Below is a small trained network, with its code and all its weights. Each question gives an input and a target symbol and asks what happens when units are switched off, that is, made to give their printed mean instead of their output.

import numpy as np


def w(rows, s, z=0):
    codes = np.array(rows[::2]) - 128.0
    scale = np.full(codes.shape[1], s)
    scale[-1] = z or s
    return codes * scale


def norm(h):
    return h / np.sqrt((h * h).mean(-1, keepdims=True) + 1e-5)


def softmax(a):
    e = np.exp(a - a.max(-1, keepdims=True))
    return e / e.sum(-1, keepdims=True)


def log_softmax(a):
    a = a - a.max(-1, keepdims=True)
    return a - np.log(np.exp(a).sum(-1, keepdims=True))


def net(x, mask):
    ids = ['εζηλφω'.index(c) for c in x.split()]
    T = len(ids)
    res = E[ids] + P[:T]
    u = 0
    for l in range(3):
        r = norm(res)
        for j in range(2):
            rows = slice(2 * j, 2 * j + 2)
            q, k, v = (r @ M[l][rows].T for M in (Q, K, V))
            z = softmax(np.where(np.tri(T) > 0, q @ k.T / 2**0.5, -1e9)) @ v
            o = O[l][rows]
            res = res + np.where(mask[u + j], z, o[:, -1]) @ o[:, :-1]
        u += 2
    return log_softmax(norm(res)[-1] @ U[:, :-1].T + U[:, -1])


Q, K, V, O = {}, {}, {}, {}
E = w([
[51,145,195,156,136,174,114,78,169],'ε',
[109,133,159,163,125,114,230,72,32],'ζ',
[78,31,58,170,122,180,64,123,143],'η',
[148,150,126,171,116,81,99,95,86],'λ',
[145,62,164,5,163,78,82,102,61],'φ',
[204,164,131,102,136,188,134,113,20],'ω',
],0.0029)
P = w([
[234,143,103,44,199,132,177,89,174],'0',
[92,160,127,161,155,102,75,251,59],'1',
[91,141,74,109,135,125,54,163,99],'2',
[128,129,70,83,92,147,80,117,134],'3',
[151,106,43,98,124,148,96,105,132],'4',
[168,87,48,99,177,156,87,121,160],'5',
[179,86,43,101,193,137,84,109,175],'6',
[190,76,27,104,200,130,82,95,186],'7',
],0.0012)
Q[0] = w([
[147,106,190,208,199,151,206,48,73],'0.h1',
[131,136,114,109,125,112,133,253,111],'0.h1',
[156,209,186,148,120,134,238,152,115],'0.h2',
[98,44,126,104,142,161,50,69,167],'0.h2',
],0.0036)
K[0] = w([
[32,253,164,216,171,157,164,64,154],'0.h1',
[231,14,57,98,75,87,160,255,41],'0.h1',
[215,20,38,178,31,77,168,125,18],'0.h2',
[58,159,148,115,251,223,98,126,238],'0.h2',
],0.0032)
V[0] = w([
[211,26,56,147,108,62,130,49,5],'0.h1',
[145,123,77,132,161,204,169,175,78],'0.h1',
[77,131,60,192,108,138,170,170,223],'0.h2',
[63,210,219,194,129,123,142,94,186],'0.h2',
],0.0025)
O[0] = w([
[113,161,209,185,140,96,240,152,74,252],'0.h1',
[85,138,135,131,47,108,206,9,83,159],'0.h1',
[170,119,158,55,139,138,139,83,65,45],'0.h2',
[156,250,129,125,123,71,217,126,52,77],'0.h2',
],0.0023,0.0028)
Q[1] = w([
[232,84,96,4,111,111,136,107,162],'1.h1',
[246,207,84,15,249,149,209,55,181],'1.h1',
[80,120,218,206,112,126,136,175,5],'1.h2',
[17,52,243,102,76,87,143,116,55],'1.h2',
],0.0027)
K[1] = w([
[68,208,79,140,192,203,77,158,172],'1.h1',
[90,217,173,165,254,191,144,49,161],'1.h1',
[218,68,85,165,86,116,114,185,26],'1.h2',
[217,46,98,62,59,85,136,161,71],'1.h2',
],0.0043)
V[1] = w([
[34,190,127,88,192,160,118,143,173],'1.h1',
[199,84,78,92,155,71,162,154,73],'1.h1',
[96,83,154,125,29,75,137,61,134],'1.h2',
[77,235,252,64,130,186,58,67,185],'1.h2',
],0.0029)
O[1] = w([
[79,144,87,218,181,191,132,137,179,47],'1.h1',
[187,97,209,68,139,117,131,65,57,146],'1.h1',
[164,102,169,162,193,107,74,230,156,119],'1.h2',
[217,118,144,103,207,53,252,110,112,4],'1.h2',
],0.0031,0.0011)
Q[2] = w([
[207,115,118,92,159,46,239,93,154],'2.h1',
[188,169,94,61,236,117,226,80,137],'2.h1',
[128,193,96,94,210,156,36,29,33],'2.h2',
[58,254,148,114,147,167,130,166,103],'2.h2',
],0.0041)
K[2] = w([
[42,167,143,55,209,218,231,107,214],'2.h1',
[148,172,179,20,206,147,244,146,222],'2.h1',
[239,45,66,93,162,252,106,99,16],'2.h2',
[136,109,152,152,18,132,140,145,54],'2.h2',
],0.0039)
V[2] = w([
[149,61,127,68,74,89,110,234,79],'2.h1',
[54,128,177,46,126,208,198,213,131],'2.h1',
[15,137,79,31,129,8,119,69,121],'2.h2',
[150,252,163,76,240,235,55,114,98],'2.h2',
],0.0033)
O[2] = w([
[143,145,184,80,93,113,35,84,74,135],'2.h1',
[57,67,99,111,162,169,107,39,34,5],'2.h1',
[118,73,239,88,247,47,98,118,233,92],'2.h2',
[232,190,109,2,130,192,69,86,68,199],'2.h2',
],0.0041,0.0011)
U = w([
[167,106,33,126,197,174,223,185,216,143],'ε',
[27,119,230,225,101,78,234,26,39,1],'ζ',
[16,15,66,223,53,239,16,162,238,168],'η',
[232,243,185,235,31,2,60,228,230,100],'λ',
[190,38,239,7,236,22,12,52,139,178],'φ',
[232,231,26,20,37,226,64,49,39,158],'ω',
],0.0045,0.0014)

Each question gives the input, a string of symbols that net reads in full, and the target symbol t.
The units are the heads (2 rows each of Q, K, V and O). Each row of codes is followed by its name. A weight is (code - 128) times the scale printed after its matrix; where a second scale follows, it is the last column's (O and U).
mask holds one flag per head, layer by layer. A switched-off head (its flag False) gives its mean, the last column of its rows in O, instead of its output. The means were averaged over made-up inputs and are rounded, as every weight is.
A unit's drop is (log p(t) with every unit on - log p(t) with that unit switched off) / (log p(t) with every unit on - log p(t) with every unit switched off).
The circuit of an input: a set's keep is (log p(t) with only the set's units on - log p(t) with every unit switched off) / (log p(t) with every unit on - log p(t) with every unit switched off). Starting from all 6 units, units are removed one at a time, each time the one whose removal leaves the highest keep (on an exact tie, the one counted first), for as long as the keep stays at least 0.8.
units of the circuit, in order: the units of the circuit, biggest drop first
unit that matters most: the unit with the biggest drop
heads that matter: for each layer, one digit per head in row order, 1 if its drop is at least 0.15 and else 0, layers parted by /
drop of u: that unit's drop, to one decimal
input η ω ζ ω ε φ η λ, target φ: units of the circuit, in order : 1.h1; 2.h2; 0.h2; 0.h1
input φ ω ζ ε η λ η, target λ: units of the circuit, in order : 2.h1
input η ζ λ ε ω φ φ, target ω: heads that matter : 11 / 11 / 01
input ζ ω ε φ ζ, target φ: heads that matter : 10 / 00 / 01
input λ λ ε η ζ, target η: heads that matter : 10 / 01 / 01
input ω ω λ ζ ε λ φ η, target φ: heads that matter : 01 / 10 / 01
input ω ω ε ε λ, target ε: units of the circuit, in order : 1.h2; 0.h1; 2.h1
input ε λ ζ, target λ: units of the circuit, in order : 2.h1; 0.h1
input ζ η ω φ η ε, target φ: units of the circuit, in order : 0.h1; 1.h2; 0.h2
input φ λ η ζ η η ε ζ, target η: heads that matter : 10 / 01 / 00
input φ η ε ζ ω φ, target ω: heads that matter : 01 / 10 / 01
input ω ω λ φ φ φ ε λ, target φ: heads that matter : 00 / 11 / 01
input ε ω φ ε φ ζ, target ε: units of the circuit, in order : 1.h2; 0.h1; 2.h1
input η φ λ φ ε ω ω λ, target ω: unit that matters most : 2.h2
input ε ε ζ η λ, target ε: heads that matter : 10 / 11 / 10
input ε ζ φ η ε ζ, target ε: units of the circuit, in order : 0.h1; 2.h1; 1.h2
input ε φ ζ η, target φ: units of the circuit, in order : 2.h2; 0.h2; 0.h1
input ω λ ε ζ, target λ: heads that matter : 11 / 11 / 11
input φ ω ζ ε, target ω: heads that matter : 11 / 00 / 01
input ω ε ω ε φ, target ε: unit that matters most : 1.h2
input η ε φ ω λ ε ω, target ε: units of the circuit, in order : 1.h2; 2.h1; 1.h1
input λ λ φ λ φ λ λ ε, target λ: heads that matter : 01 / 00 / 10
input φ η ω ε ε, target ε: units of the circuit, in order : 1.h2; 0.h1; 0.h2; 2.h1
input η ζ φ η φ ε ε, target ε: heads that matter : 11 / 01 / 10
input φ φ ω ω ε λ ω ζ, target ω: heads that matter : 10 / 10 / 01
input ε ε ω, target ε: drop of 1.h2 : 0.7
input ζ ζ ω ω ε, target ω: drop of 2.h2 : 0.3
input λ φ ω ε ω λ, target ω: drop of 2.h1 : 0.0
